Below is a small trained network, with its code and all its weights. Each question gives an input and a class and asks what happens when units are switched off, that is, made to give their printed mean instead of their output.

import numpy as np


def w(rows, s, z=0):
    codes = np.array(rows[::2]) - 128.0
    scale = np.full(codes.shape[1], s)
    scale[-1] = z or s
    return codes * scale


def norm(h):
    return h / np.sqrt((h * h).mean(-1, keepdims=True) + 1e-5)


def f(y):
    return y / 2 * (1 + np.tanh(0.7978845608 * (y + 0.044715 * y**3)))


def log_softmax(a):
    a = a - a.max(-1, keepdims=True)
    return a - np.log(np.exp(a).sum(-1, keepdims=True))


def net(x, mask):
    res = np.array(x, float).reshape(1, 6) / 4 @ E
    u = 0
    for l in range(3):
        y = f(norm(res) @ A[l][:, :-1].T + A[l][:, -1])
        res = res + np.where(mask[u : u + 9], y, B[l][:, -1]) @ B[l][:, :-1]
        u += 9
    return log_softmax(norm(res)[-1] @ U[:, :-1].T + U[:, -1])


A, B = {}, {}
E = w([
[2,108,125],'x0',
[128,128,129],'x1',
[128,173,254],'x2',
[230,11,217],'x3',
[126,128,129],'x4',
[127,128,124],'x5',
],0.0097)
A[0] = w([
[122,140,178,94],'0.n0',
[239,180,87,255],'0.n1',
[169,8,67,155],'0.n2',
[220,255,109,17],'0.n3',
[133,181,205,157],'0.n4',
[129,240,163,89],'0.n5',
[216,153,133,71],'0.n6',
[126,132,20,96],'0.n7',
[129,102,205,45],'0.n8',
],0.021,0.0067)
B[0] = w([
[156,103,146,150],'0.n0',
[226,159,148,250],'0.n1',
[130,182,49,245],'0.n2',
[29,2,161,191],'0.n3',
[106,120,198,206],'0.n4',
[59,150,197,192],'0.n5',
[86,177,74,175],'0.n6',
[159,25,142,208],'0.n7',
[189,59,122,169],'0.n8',
],0.042,0.011)
A[1] = w([
[198,147,144,105],'1.n0',
[120,207,16,80],'1.n1',
[206,239,196,25],'1.n2',
[151,167,155,116],'1.n3',
[97,182,144,90],'1.n4',
[231,182,151,104],'1.n5',
[192,254,206,118],'1.n6',
[216,223,181,2],'1.n7',
[146,230,100,72],'1.n8',
],0.023,0.0052)
B[1] = w([
[135,93,179,183],'1.n0',
[218,170,3,255],'1.n1',
[184,182,154,179],'1.n2',
[118,132,112,139],'1.n3',
[123,153,147,138],'1.n4',
[138,69,216,215],'1.n5',
[161,192,89,195],'1.n6',
[170,151,187,180],'1.n7',
[89,96,84,191],'1.n8',
],0.045,0.0094)
A[2] = w([
[121,121,130,68],'2.n0',
[135,126,121,48],'2.n1',
[43,62,5,4],'2.n2',
[161,38,93,60],'2.n3',
[190,108,111,26],'2.n4',
[27,202,169,117],'2.n5',
[128,105,183,62],'2.n6',
[130,203,149,43],'2.n7',
[114,80,40,113],'2.n8',
],0.024,0.004)
B[2] = w([
[128,125,130,119],'2.n0',
[126,131,152,118],'2.n1',
[2,151,80,213],'2.n2',
[122,72,81,255],'2.n3',
[86,110,164,205],'2.n4',
[123,193,139,229],'2.n5',
[150,121,64,224],'2.n6',
[129,162,113,149],'2.n7',
[82,169,190,230],'2.n8',
],0.046,0.0081)
U = w([
[156,15,125,254],'0',
[34,101,239,53],'1',
[243,165,61,65],'2',
[221,130,205,71],'3',
[3,84,86,104],'4',
[100,225,161,150],'5',
[102,160,10,112],'6',
],0.025,0.0064)

Each question gives the input, the list of numbers given to net, and the class t.
The units are the neurons (one row each of A and B). Each row of codes is followed by its name. A weight is (code - 128) times the scale printed after its matrix; where a second scale follows, it is the last column's (A, B and U).
mask holds one flag per neuron, layer by layer. A switched-off neuron (its flag False) gives its mean, the last column of its row in B, instead of its output. The means were averaged over made-up inputs and are rounded, as every weight is.
A unit's drop is (log p(t) with every unit on - log p(t) with that unit switched off) / (log p(t) with every unit on - log p(t) with every unit switched off).
The circuit of an input: a set's keep is (log p(t) with only the set's units on - log p(t) with every unit switched off) / (log p(t) with every unit on - log p(t) with every unit switched off). Starting from the 12 units with the biggest drops (on a tie, the unit counted first), units are removed one at a time, each time the one whose removal leaves the highest keep (on an exact tie, the one counted first), for as long as the keep stays at least 0.8.
units of the circuit, in order: the units of the circuit, biggest drop first
top k neurons: the k neurons with the biggest drops, biggest first
k most important neurons of layer l: the k neurons of layer l with the biggest drops, biggest first
input [1,6,-1,-1,4,-5], class 4: units of the circuit, in order -> (0.n1)
input [7,8,-6,6,1,5], class 6: top 3 neurons -> (1.n1; 0.n1; 2.n2)
input [-5,-2,0,-2,-6,5], class 0: top 2 neurons -> (0.n3; 0.n1)
input [-1,7,3,3,2,1], class 3: top 2 neurons -> (0.n3; 0.n7)
input [2,2,0,8,-6,-7], class 6: 3 most important neurons of layer 1 -> (1.n1; 1.n2; 1.n7)
input [1,-7,-4,8,-3,7], class 6: top 3 neurons -> (0.n2; 1.n8; 0.n1)
input [1,-1,-3,-4,5,-4], class 4: top 2 neurons -> (0.n1; 1.n5)
input [-2,4,-2,0,2,-3], class 0: top 4 neurons -> (0.n1; 0.n7; 0.n3; 1.n5)
input [4,-5,-4,5,-5,6], class 6: top 2 neurons -> (0.n1; 1.n1)
input [-1,8,-1,-8,0,1], class 0: top 2 neurons -> (0.n7; 0.n2)
input [4,-3,1,-8,-3,2], class 5: 2 most important neurons of layer 1 -> (1.n1; 1.n8)
input [-6,6,2,3,-2,3], class 3: top 2 neurons -> (0.n1; 1.n5)
input [-1,8,0,-5,8,8], class 0: top 3 neurons -> (0.n7; 0.n2; 1.n1)
input [2,-8,-8,6,1,-1], class 6: units of the circuit, in order -> (0.n2)
input [-6,3,7,0,2,8], class 1: top 3 neurons -> (0.n3; 1.n1; 0.n5)
input [8,-6,8,-3,8,-7], class 5: top 2 neurons -> (0.n3; 0.n7)
input [2,2,7,8,-3,-4], class 0: 2 most important neurons of layer 0 -> (0.n8; 0.n1)
input [6,-5,0,-5,8,-8], class 4: 3 most important neurons of layer 0 -> (0.n1; 0.n4; 0.n2)
input [3,6,0,5,-4,-4], class 6: 3 most important neurons of layer 1 -> (1.n1; 1.n7; 1.n2)
input [-4,8,1,-5,-4,8], class 1: units of the circuit, in order -> (1.n1)
input [1,0,-3,-6,6,-4], class 4: 2 most important neurons of layer 1 -> (1.n5; 1.n7)
input [-3,-8,7,2,0,7], class 3: 2 most important neurons of layer 0 -> (0.n7; 0.n8)
input [1,4,-1,5,7,8], class 6: 2 most important neurons of layer 1 -> (1.n1; 1.n8)
input [0,-3,3,4,-6,-5], class 3: 3 most important neurons of layer 0 -> (0.n3; 0.n7; 0.n4)
